In the rows, 128 means zero.
Each row of numbers stands for one object and depends on some of the facts below. Use the named rows to name the rest.

Named rows:
z529: [128 114  95 144 151 129 169 133 156 118 209 102 122  99  81 149 144 150
  89 112  97 153 138 162 120 103]
z333: [109 136 107 146 129  72 167 128 155  90 187  55 148 130 102 144 115 142
 111  91 161 135 140 114 145 143]
z262: [107 136 103 146 130  65 162 126 163  78 184  64 151 128 111 134 114 143
 100  91 169 132 141 129 136 150]
z334: [115  97 128 141 133 127 153  95 127  99 187  74 147 173  49 159  92 135
  91 124 130 137 170 158 108 116]
z542: [129 118  94 142 147 139 172 131 150 112 209 102 126  98  81 152 142 150
  83 113  92 157 132 157 120 110]
z738: [105 111 103 151 141 141 173 128 149 112 191 100 112 117 100 167 153 161
  78  99 106 144 141 174 144  99]
z278: [ 98 126 102 163 117  71 171 121 153  96 181  53 137 134 112 152 115 153
 103  83 162 135 134 117 155 133]
z521: [120 127 101 131 142 159 177 137 131  91 199 104 127 106  89 161 145 148
  74 112  89 156 135 156 133 124]
z161: [105 128 105 130 151 159 171 150 133  93 202 108 127 118  87 159 146 150
  84  97  97 141 154 165 147 118]
z295: [116 124  96 132 151 144 159 141 151 103 197 100 115 113  87 159 147 140
  89 112 104 159 148 170 137 106]
z168: [109 136 106 147 133  73 166 130 156  89 186  56 147 132  99 145 117 141
 112  91 161 133 138 112 144 144]
z944: [105 147  95 138 134  83 145 129 162  89 188  43 143 131 101 153 118 130
 119  99 170 159 144 119 152 137]
z569: [111 108 111 133 135 138 130  93 136  99 194  61 141 173  52 170  93 123
  99 129 142 170 174 167 119 116]
z988: [111 107 111 133 135 136 131  93 134  99 194  63 142 174  51 169  93 123
  98 129 140 169 175 166 118 117]
z641: [107 137 122 146 126  87 170 133 156  91 192  64 137 133 108 127 116 165
 127  98 177 147 150  98 137 143]
z293: [124 116 100 144 155 134 169 137 155 109 202 104 118 110  80 154 147 149
  88 110 100 148 141 163 127 105]
z915: [120 118 103 146 169 140 167 145 156  94 192 107 113 129  74 160 151 147
  87 109 100 139 134 157 130 109]
z585: [106 137 115 146 127  80 168 131 155  91 191  59 142 130 105 134 116 154
 119  94 170 140 147 105 140 142]
z404: [109 142 106 141 123  90 172 127 141  80 187  54 154 125 104 149 114 142
 102  92 152 139 133 107 145 154]
z31: [126 122  97 138 144 150 174 133 139 101 205 101 127 100  84 157 144 150
  78 114  90 158 132 156 126 117]

Some facts about the objects:
σ: belongs to class; θ: refers to
z108	σ	a; z119	σ	a; z143	σ	b
z144	σ	a; z161	σ	b; z165	σ	a
z168	σ	a; z171	σ	a; z183	σ	a
z20	σ	a; z205	σ	c; z220	σ	a
z225	σ	a; z230	σ	b; z231	σ	b
z241	σ	b; z242	σ	b; z249	σ	a
z254	σ	a; z255	σ	b; z262	σ	a
z264	σ	a; z266	σ	a; z274	σ	c
z277	σ	a; z278	σ	a; z279	σ	b
z283	σ	c; z293	σ	b; z295	σ	b
z31	σ	b; z310	σ	b; z329	σ	c
z330	σ	b; z331	σ	a; z333	σ	a
z334	σ	c; z345	σ	a; z35	σ	a
z368	σ	b; z381	σ	b; z386	σ	a
z390	σ	a; z404	σ	a; z414	σ	c
z419	σ	b; z432	σ	a; z433	σ	b
z435	σ	a; z441	σ	c; z450	σ	a
z458	σ	a; z476	σ	b; z478	σ	a
z481	σ	b; z490	σ	c; z491	σ	c
z515	σ	a; z52	σ	a; z521	σ	b
z524	σ	a; z529	σ	b; z536	σ	b
z539	σ	b; z54	σ	b; z542	σ	b
z553	σ	a; z56	σ	a; z560	σ	b
z569	σ	c; z571	σ	b; z585	σ	a
z590	σ	a; z600	σ	a; z604	σ	a
z608	σ	b; z614	σ	a; z620	σ	a
z622	σ	b; z627	σ	a; z641	σ	a
z65	σ	a; z667	σ	a; z689	σ	c
z705	σ	a; z712	σ	a; z72	σ	c
z727	σ	a; z728	σ	a; z738	σ	b
z740	σ	a; z768	σ	a; z774	σ	a
z797	σ	c; z818	σ	a; z82	σ	a
z821	σ	a; z825	σ	c; z830	σ	a
z855	σ	a; z857	σ	a; z868	σ	c
z876	σ	c; z891	σ	c; z893	σ	a
z901	σ	a; z903	σ	b; z915	σ	b
z918	σ	a; z92	σ	a; z94	σ	a
z944	σ	a; z945	σ	b; z95	σ	a
z966	σ	b; z970	σ	a; z988	σ	c
z108	θ	z441; z119	θ	z295; z144	θ	z94
z161	θ	z712; z165	θ	z82; z168	θ	z277
z171	θ	z95; z183	θ	z728; z20	θ	z569
z220	θ	z830; z225	θ	z368; z230	θ	z65
z231	θ	z476; z241	θ	z966; z242	θ	z331
z249	θ	z667; z255	θ	z72; z262	θ	z231
z264	θ	z35; z266	θ	z225; z274	θ	z515
z278	θ	z797; z279	θ	z571; z283	θ	z903
z293	θ	z345; z295	θ	z876; z31	θ	z419
z329	θ	z560; z330	θ	z970; z331	θ	z31
z333	θ	z458; z334	θ	z205; z35	θ	z108
z368	θ	z600; z381	θ	z264; z386	θ	z620
z390	θ	z614; z404	θ	z705; z414	θ	z641
z419	θ	z542; z432	θ	z220; z433	θ	z329
z435	θ	z293; z450	θ	z585; z458	θ	z310
z478	θ	z56; z481	θ	z622; z491	θ	z283
z515	θ	z386; z52	θ	z171; z521	θ	z242
z524	θ	z893; z529	θ	z435; z536	θ	z161
z539	θ	z432; z54	θ	z183; z542	θ	z165
z553	θ	z604; z56	θ	z536; z560	θ	z330
z569	θ	z944; z571	θ	z274; z585	θ	z414
z590	θ	z241; z600	θ	z740; z604	θ	z590
z608	θ	z627; z614	θ	z821; z620	θ	z334
z622	θ	z144; z627	θ	z390; z641	θ	z433
z65	θ	z279; z667	θ	z481; z689	θ	z774
z705	θ	z521; z712	θ	z857; z72	θ	z768
z727	θ	z404; z728	θ	z478; z738	θ	z278
z740	θ	z254; z768	θ	z608; z774	θ	z54
z797	θ	z855; z818	θ	z988; z82	θ	z529
z821	θ	z262; z825	θ	z491; z855	θ	z266
z857	θ	z143; z868	θ	z738; z876	θ	z818
z891	θ	z230; z893	θ	z945; z901	θ	z727
z903	θ	z689; z92	θ	z52; z94	θ	z868
z944	θ	z539; z95	θ	z891; z966	θ	z524
z970	θ	z553; z988	θ	z20

Which object is each row?
No name comes twice in this set of rows, the named rows included.
[114  97 121 141 128 121 149  90 133  93 191  80 148 170  59 154  89 136
  82 119 139 144 172 170 105 127] | z72
[101 138  99 148 137  72 166 139 150  96 204  58 157 129  92 139 108 141
 117  73 156 123 152 118 151 142] | z183
[ 99 141 102 146 136  79 167 141 145  91 202  57 158 132  94 142 109 143
 115  73 154 123 152 117 152 145] | z728
[106 134  97 151 139  58 163 138 157 102 206  56 154 126  89 136 106 141
 120  74 156 124 151 121 145 136] | z774
[129 120  95 140 145 145 174 131 144 107 208 101 127  97  82 155 143 150
  80 114  90 157 131 156 122 114] | z419
[107 116 115 145 151 152 171 122 156 115 194 100 126 111 101 170 159 163
  84 102 114 136 143 177 140 104] | z622
[ 99 144 109 141 130  91 170 136 142  82 191  58 156 133 102 147 116 146
 110  82 158 127 146 113 152 150] | z712
[108 141 102 146 136  79 158 130 160  89 186  51 145 133  98 149 118 137
 115  94 164 143 137 114 146 140] | z220
[117 119 101 135 150 139 169 140 149 103 197 104 116 113  87 155 147 146
  86 107 100 147 146 167 134 109] | z381
[102 141 109 145 133  85 167 133 148  83 188  56 151 135  99 147 116 145
 111  86 161 127 140 111 149 148] | z857
[108 143  99 141 133  80 152 129 159  89 188  47 145 130 101 149 117 134
 116  97 166 149 142 117 148 140] | z432
[108 132  99 153 126  66 168 135 152  85 184  56 136 137  99 142 110 139
 109  88 154 139 137 109 145 140] | z740
[115 128  93 128 154 148 151 141 154 103 198  94 113 114  87 164 149 136
  92 114 108 170 150 170 141 104] | z539

The same objects again, as new rows of numbers:
Named rows:
z553: [113  89 120 124 147 111 170 122 212 205 113 165 131 119 134 155 160 136
 145 130 130 148 137 169  99 146 105  96 156 124 150 153 151 109 104]
z728: [ 98  93 101  88 159 114 147 149 191 202 119 167 156 114 129 148 161 138
 128 107 113 135 134 170  98 143 105 131 160 155 155 178 176 107 109]
z450: [109  89 113 103 162 118 159 129 193 195 133 166 146 131 136 154 167 139
 136 126 121 136 135 168  99 139 121 108 153 135 153 160 167 111  99]
z266: [102  85 108 103 169 114 136 126 219 194 121 159 151 140 141 168 169 139
 124 114 128 130 140 161  95 131 137  78 171 147 162 156 165 102  73]
z94: [100  86 126 119 156 133 164 110 201 197 141 160 144 144 119 155 169 139
 151  99 113 132 130 168  80 130 128 119 161 120 142 169 169 114 124]
z712: [101  83 100 111 166 113 139 131 195 202 142 161 153 116 133 143 170 140
 136 120 115 134 134 171  99 144 110 122 159 141 155 172 172 110 116]
z432: [105  85 121  88 168 132 158 132 187 189 148 163 155 131 144 152 171 141
 142 119 122 141 131 170  89 140 111 117 145 128 159 144 171 108  79]
z818: [102  80 124  79 166 137 164 140 188 189 145 165 157 131 148 151 175 142
 139 115 120 141 130 170  91 140 108 118 144 124 158 147 171 109  61]
z604: [111  88 124 124 147 113 165 125 213 209 109 163 129 116 131 154 163 136
 150 127 134 153 135 171  93 146 102 100 160 123 150 155 150 105 103]
z231: [111  71 116 155 138 177  94 105 132 187  95 140 159 138 134 152 144 138
 172 102 133 141 136 180 140 153 140 104 141 218 153 130 165 117  96]
z293: [121  73 124 135 147 175 121 102 121 181  77 145 160 141 134 151 155 135
 174  90 132 139 131 177 128 149 142  96 136 213 157 132 168 116 111]
z255: [109  62 118 142 136 176 108 111 137 190  84 144 157 137 139 150 157 137
 171  94 129 137 143 177 139 154 138  99 145 209 151 139 166 116  86]
z330: [118  59 117 160 130 164 140  93 155 186  64 149 151 130 144 152 147 135
 167 106 121 138 160 178 155 164 131  78 138 197 151 130 160 121 105]
z622: [106  59 130 153 129 190 129  87 139 191  89 141 158 145 125 151 161 136
 187  71 116 132 140 179 122 150 139 108 147 193 142 148 169 121 119]
z476: [119  71 114 153 144 177  98  95 130 180  99 135 162 135 133 152 147 137
 178  98 132 141 134 184 128 153 137 101 138 219 159 126 168 115 118]
z542: [119  70 130 136 156 167 121 118 108 187  63 154 153 146 133 141 174 134
 171  83 134 140 124 171 138 143 143  92 141 202 157 134 167 117  96]
z241: [112  63 130 158 123 175 118 108 153 203  59 137 142 122 133 151 159 133
 186  87 141 153 137 181 126 163 116  89 153 194 151 137 149 109  95]
z491: [115 107 113 164 123 121 119 163 105 174 100 164 135 124 141 155  91 129
 148  73 134 112 182 172 116 160 139 120 152 107 158 114 168 103  65]
z334: [121 101 111 172 127 122 106 144 104 171 125 156 132 121 143 149 105 129
 159  89 136 108 183 177 113 163 145 112 150 104 159 112 165 104  87]
z797: [107  92 108 189 128 121 104 142 133 173 108 154 139 137 144 162 102 129
 144  66 134 102 188 168 113 154 156  93 170  99 161 109 164 102  60]

Rows to name:
No name comes twice in this set of rows, the named rows included.
[108  57 122 129 140 183 119 112 134 185  87 144 164 138 146 149 160 138
 171  88 127 138 146 178 135 157 129  98 139 199 157 133 169 115  74] | z295
[109  90 127 125 145 116 161 130 210 210 109 159 128 116 128 155 166 135
 152 122 136 154 131 171  89 145 101 101 161 122 151 157 149 104 101] | z590
[107  59 107 141 145 168  98 105 159 185  69 140 164 142 147 162 157 137
 155  90 131 130 153 172 136 151 149  67 157 219 164 135 165 109  71] | z368
[112  59 123 150 158 162 105 118 113 194  70 149 150 138 136 133 186 135
 170  86 135 139 124 171 143 147 141  88 147 200 158 140 165 117  93] | z31
[121 103 109 183 131 121 105 145 106 168 126 153 135 121 139 150  96 129
 154  84 139 113 176 177 110 161 140 116 150 104 163 104 167 105  91] | z490
[120  94 105 188 127 110 133 142 118 167 110 168 137 128 150 150  91 131
 139  95 123 104 201 172 142 166 145 102 144  94 156 108 168 115  78] | z414
[114 116 110 147 119 123 126 174 101 173  85 167 141 120 139 158  81 128
 139  65 130 113 179 173 111 160 133 132 152 120 159 118 172 102  69] | z689
[113  88 117 124 150 108 175 120 212 201 113 168 135 122 137 156 160 137
 141 134 123 143 143 169 108 147 110  95 153 124 151 150 157 112 105] | z970
[115  88 107 114 162 107 177 116 202 186 128 175 147 135 144 155 155 140
 125 139 110 130 151 167 122 143 125  95 142 130 151 152 171 120 107] | z641
[112  94 119 112 159 120 149 125 197 200 132 157 139 122 128 153 164 137
 149 122 134 147 124 173  85 139 111 110 156 135 155 154 158 105 113] | z893
[115  98 113 105 167 122 145 121 188 191 145 158 146 128 131 153 162 139
 143 127 128 141 125 172  89 136 120 114 150 143 158 150 167 108 119] | z918
[113  79 120 107 136 177 128 124 129 185  52 151 165 134 134 158 140 136
 161  76 123 138 139 177 128 153 131 110 141 227 155 143 172 112  89] | z903
[110  88 111 106 163 114 165 122 196 192 130 171 145 133 140 153 163 140
 132 130 117 134 143 166 110 140 124 105 150 135 152 157 170 114 100] | z585
[109  92 124 117 153 119 152 127 199 207 121 158 133 118 127 153 167 136
 152 120 134 151 123 172  84 141 105 109 160 130 153 155 155 103 105] | z524

The same objects again, as new rows of numbers:
Named rows:
z481: [113 123 100 122  90 122 100 124 122 113 215 173 117 156 134 166 123 112
 119  94 116 103 129 110 119  92 100 130]
z54: [112 155 100 127  91 123 101 124 126 118 235 185 111 148 115 170 154 115
 115 102 111 100 125 110 119  93 174 117]
z183: [121 125 152 126 157 126 163 151 160 152 106 124 139 117 117 101 125 154
 116 146 118 147 127 135 120 115 176 119]
z381: [113 145 100 125  90 119 100 122 124 117 214 155 113 136 119 163 135 114
 124  96 114 101 129 110 118  93 130 128]
z264: [137 121 144 128 164 127 145 129 128 136  86 114 142 113 129 102 116 132
 125 137 129 148 131 132 121 122 131 131]
z740: [140 131 132 128 153 128 160 134 134 142  86 115 127 110 134  99 144 124
 157 134 135 138 129 125 117 137 144 130]
z225: [143 145 123 126 155 128 165 143 145 148  83 113 128 115 133 102 160 116
 188 130 154 135 130 120 117 135 167 130]
z266: [144 144 123 126 156 129 166 147 144 144  83 113 131 119 137 100 160 118
 189 131 156 133 130 114 118 133 164 131]
z161: [114 130 101 124  89 118 101 122 126 117 244 164 113 114 119 152  98 114
 128  94 110 103 130 110 117  92 157 118]
z915: [115 142  98 136  89 124 104 121 125 114 240 161 110 127 128 133 154 114
 125  95 113 102 128 110 119  96  99 125]
z988: [144 130 138 116  84 126 107 119 122 113  86 116 132 157 114 176 133 137
 119 130 151 101 121 153 173 209 144 112]
z242: [115 147 100 127  90 122  98 117 122 115 214 129 108 141 117 128  99 113
 137  92 116 104 127 109 117  95 124 139]
z331: [143 126 152 126 165 127 128 125 129 150  84 111 115 128 131  97  97 148
 131 100 135 159 129 123 120 133 123 147]
z738: [113 136 100 122  90 121 102 124 122 113 215 155 116 167 146 169 145 114
 139  96 121 100 126 108 118  92 115 131]
z293: [113 155  97 127  90 122 101 119 123 115 207 162 108 159 118 155 145 113
 116  95 114 101 127 113 118  94 119 137]
z435: [136 134 125 132 183 129 148 127 125 135  81 118 117 151 119  99 125 131
 119 135 143 146 126 131 121 123 124 148]
z944: [172 130 149 126 163 153 124 124 131 118  84 118 188  97 118 100 122 141
 130 115 128 123 128 126 120 138 139 144]
z249: [136 116 144 128 162 129 145 132 128 133  84 118 146 118 132  99 113 138
 120 136 130 149 130 126 118 117 124 134]
z419: [115 160 100 125  91 122  99 121 124 118 199 142 106 171 118 136 111 114
 118  93 115 100 126 109 119  96 121 147]
z165: [140 140 126 133 189 130 140 128 127 139  83 118 117 163 119  98 111 134
 117 121 149 146 125 130 121 123 122 156]

Which object is each row?
No name comes twice in this set of rows, the named rows included.
[142 137 124 124 156 128 166 152 142 141  84 114 140 127 144 100 157 117
 182 130 157 135 128 111 118 126 155 130] | z855
[141 119 129 123 160 129 164 158 130 128  84 115 162 138 157 101 137 129
 159 136 158 138 128 114 117 109 129 132] | z278
[142 139 130 128 157 128 159 136 140 146  84 113 125 113 130 102 151 117
 174 133 145 139 126 127 118 137 160 131] | z600

